Below is a small trained network, with its code and all its weights. Each question gives an input and a class and asks what happens when units are switched off, that is, made to give their printed mean instead of their output.

import numpy as np


def w(rows, s, z=0):
    codes = np.array(rows[::2]) - 128.0
    scale = np.full(codes.shape[1], s)
    scale[-1] = z or s
    return codes * scale


def norm(h):
    return h / np.sqrt((h * h).mean(-1, keepdims=True) + 1e-5)


def f(y):
    return np.maximum(y, 0)


def log_softmax(a):
    a = a - a.max(-1, keepdims=True)
    return a - np.log(np.exp(a).sum(-1, keepdims=True))


def net(x, mask):
    res = np.array(x, float).reshape(1, 7) / 4 @ E
    u = 0
    for l in range(2):
        y = f(norm(res) @ A[l][:, :-1].T + A[l][:, -1])
        res = res + np.where(mask[u : u + 16], y, B[l][:, -1]) @ B[l][:, :-1]
        u += 16
    return log_softmax(norm(res)[-1] @ U[:, :-1].T + U[:, -1])


A, B = {}, {}
E = w([
[132,130,129,130],'x0',
[177,30,206,221],'x1',
[130,129,128,126],'x2',
[54,77,50,159],'x3',
[251,58,58,50],'x4',
[122,124,133,122],'x5',
[134,131,123,135],'x6',
],0.0021)
A[0] = w([
[139,37,191,115,110],'L0N0',
[74,60,55,118,96],'L0N1',
[237,223,197,69,120],'L0N2',
[228,111,37,38,116],'L0N3',
[19,53,7,170,84],'L0N4',
[128,254,123,12,5],'L0N5',
[97,142,50,69,169],'L0N6',
[126,169,164,190,69],'L0N7',
[200,220,131,120,91],'L0N8',
[65,227,79,157,156],'L0N9',
[86,44,81,120,123],'L0N10',
[94,131,124,45,70],'L0N11',
[73,124,93,48,48],'L0N12',
[50,133,77,74,124],'L0N13',
[97,88,23,140,93],'L0N14',
[36,177,154,125,31],'L0N15',
],0.0054,0.0029)
B[0] = w([
[147,152,78,182,182],'L0N0',
[131,170,193,109,182],'L0N1',
[159,217,188,94,232],'L0N2',
[58,44,130,97,255],'L0N3',
[204,254,216,111,220],'L0N4',
[147,137,64,178,203],'L0N5',
[131,109,101,193,222],'L0N6',
[104,84,157,91,162],'L0N7',
[146,169,182,128,175],'L0N8',
[81,77,87,138,221],'L0N9',
[164,135,170,103,181],'L0N10',
[136,143,72,184,157],'L0N11',
[130,136,108,142,164],'L0N12',
[185,127,98,166,197],'L0N13',
[187,177,183,83,185],'L0N14',
[77,79,156,91,174],'L0N15',
],0.0061,0.0039)
A[1] = w([
[113,55,100,190,95],'L1N0',
[30,87,157,150,28],'L1N1',
[121,185,127,96,129],'L1N2',
[122,153,50,115,18],'L1N3',
[162,74,173,234,3],'L1N4',
[208,30,166,254,131],'L1N5',
[85,61,114,103,52],'L1N6',
[91,146,41,93,110],'L1N7',
[132,126,182,172,145],'L1N8',
[46,190,154,129,245],'L1N9',
[144,205,171,125,72],'L1N10',
[86,88,136,151,6],'L1N11',
[184,102,90,247,53],'L1N12',
[153,62,95,43,112],'L1N13',
[164,81,104,80,93],'L1N14',
[156,128,178,132,47],'L1N15',
],0.0071,0.0027)
B[1] = w([
[209,180,164,106,166],'L1N0',
[54,59,198,63,169],'L1N1',
[146,186,120,160,186],'L1N2',
[102,169,3,206,152],'L1N3',
[111,164,55,153,177],'L1N4',
[88,147,35,138,233],'L1N5',
[139,61,191,84,147],'L1N6',
[118,108,75,165,170],'L1N7',
[144,128,65,89,209],'L1N8',
[177,37,167,81,254],'L1N9',
[229,174,150,129,229],'L1N10',
[151,85,185,119,139],'L1N11',
[76,156,39,219,180],'L1N12',
[28,76,249,142,186],'L1N13',
[61,126,193,100,168],'L1N14',
[140,139,63,125,172],'L1N15',
],0.0052,0.0041)
U = w([
[247,188,253,59,254],'0',
[97,126,69,174,43],'1',
[96,33,254,54,186],'2',
],0.007,0.00034)

Each question gives the input, the list of numbers given to net, and the class t.
The units are the neurons (one row each of A and B). Each row of codes is followed by its name. A weight is (code - 128) times the scale printed after its matrix; where a second scale follows, it is the last column's (A, B and U).
mask holds one flag per neuron, layer by layer. A switched-off neuron (its flag False) gives its mean, the last column of its row in B, instead of its output. The means were averaged over made-up inputs and are rounded, as every weight is.
A unit's drop is (log p(t) with every unit on - log p(t) with that unit switched off) / (log p(t) with every unit on - log p(t) with every unit switched off).
The circuit of an input: a set's keep is (log p(t) with only the set's units on - log p(t) with every unit switched off) / (log p(t) with every unit on - log p(t) with every unit switched off). Starting from the 12 units with the biggest drops (on a tie, the unit counted first), units are removed one at a time, each time the one whose removal leaves the highest keep (on an exact tie, the one counted first), for as long as the keep stays at least 0.8.
circuit, biggest first: the units of the circuit, biggest drop first
unit that matters most: the unit with the biggest drop
top k neurons: the k neurons with the biggest drops, biggest first
top k neurons in layer l: the k neurons of layer l with the biggest drops, biggest first
drop when u is switched off: that unit's drop, to one decimal
input [-4,6,-5,-2,-5,8,3], class 1: unit that matters most -> L0N3
input [-3,-2,-2,7,-8,-4,3], class 2: top 3 neurons -> (L0N9, L0N15, L0N2)
input [-2,-1,-6,-6,-7,5,0], class 2: circuit, biggest first -> (L0N4, L1N9)
input [-8,-8,0,-2,8,1,0], class 1: circuit, biggest first -> (L0N5, L1N3, L0N6)
input [0,1,-3,2,-3,-7,1], class 2: top 2 neurons -> (L0N2, L0N9)
input [-3,6,1,-2,8,0,7], class 2: top 2 neurons in layer 0 -> (L0N3, L0N6)
input [4,-7,1,7,-8,5,-3], class 2: top 2 neurons in layer 1 -> (L1N9, L1N5)
input [2,-3,4,7,-7,2,0], class 0: top 3 neurons in layer 0 -> (L0N4, L0N3, L0N13)
input [2,-5,1,3,8,7,-3], class 2: top 2 neurons -> (L0N3, L1N13)
input [1,2,1,-1,1,4,-6], class 1: top 2 neurons in layer 0 -> (L0N4, L0N0)
input [-4,8,8,4,7,5,-6], class 1: top 2 neurons -> (L0N0, L1N5)
input [0,6,-4,6,-6,-5,-3], class 0: top 2 neurons -> (L0N4, L0N6)
input [2,0,4,-2,4,-5,5], class 2: top 2 neurons in layer 0 -> (L0N3, L0N4)
input [7,-2,-5,6,-8,5,-7], class 2: unit that matters most -> L0N9
input [5,-4,-1,5,-1,3,1], class 0: drop when L1N2 is switched off -> 0.0
input [7,3,6,1,5,1,-2], class 2: drop when L0N3 is switched off -> 0.3
input [-8,-4,-1,5,-3,8,6], class 0: drop when L0N4 is switched off -> 1.8
input [6,-2,-7,-4,8,5,7], class 2: top 2 neurons -> (L0N3, L0N4)
input [4,4,-5,-2,6,0,-1], class 2: top 2 neurons -> (L0N3, L0N6)
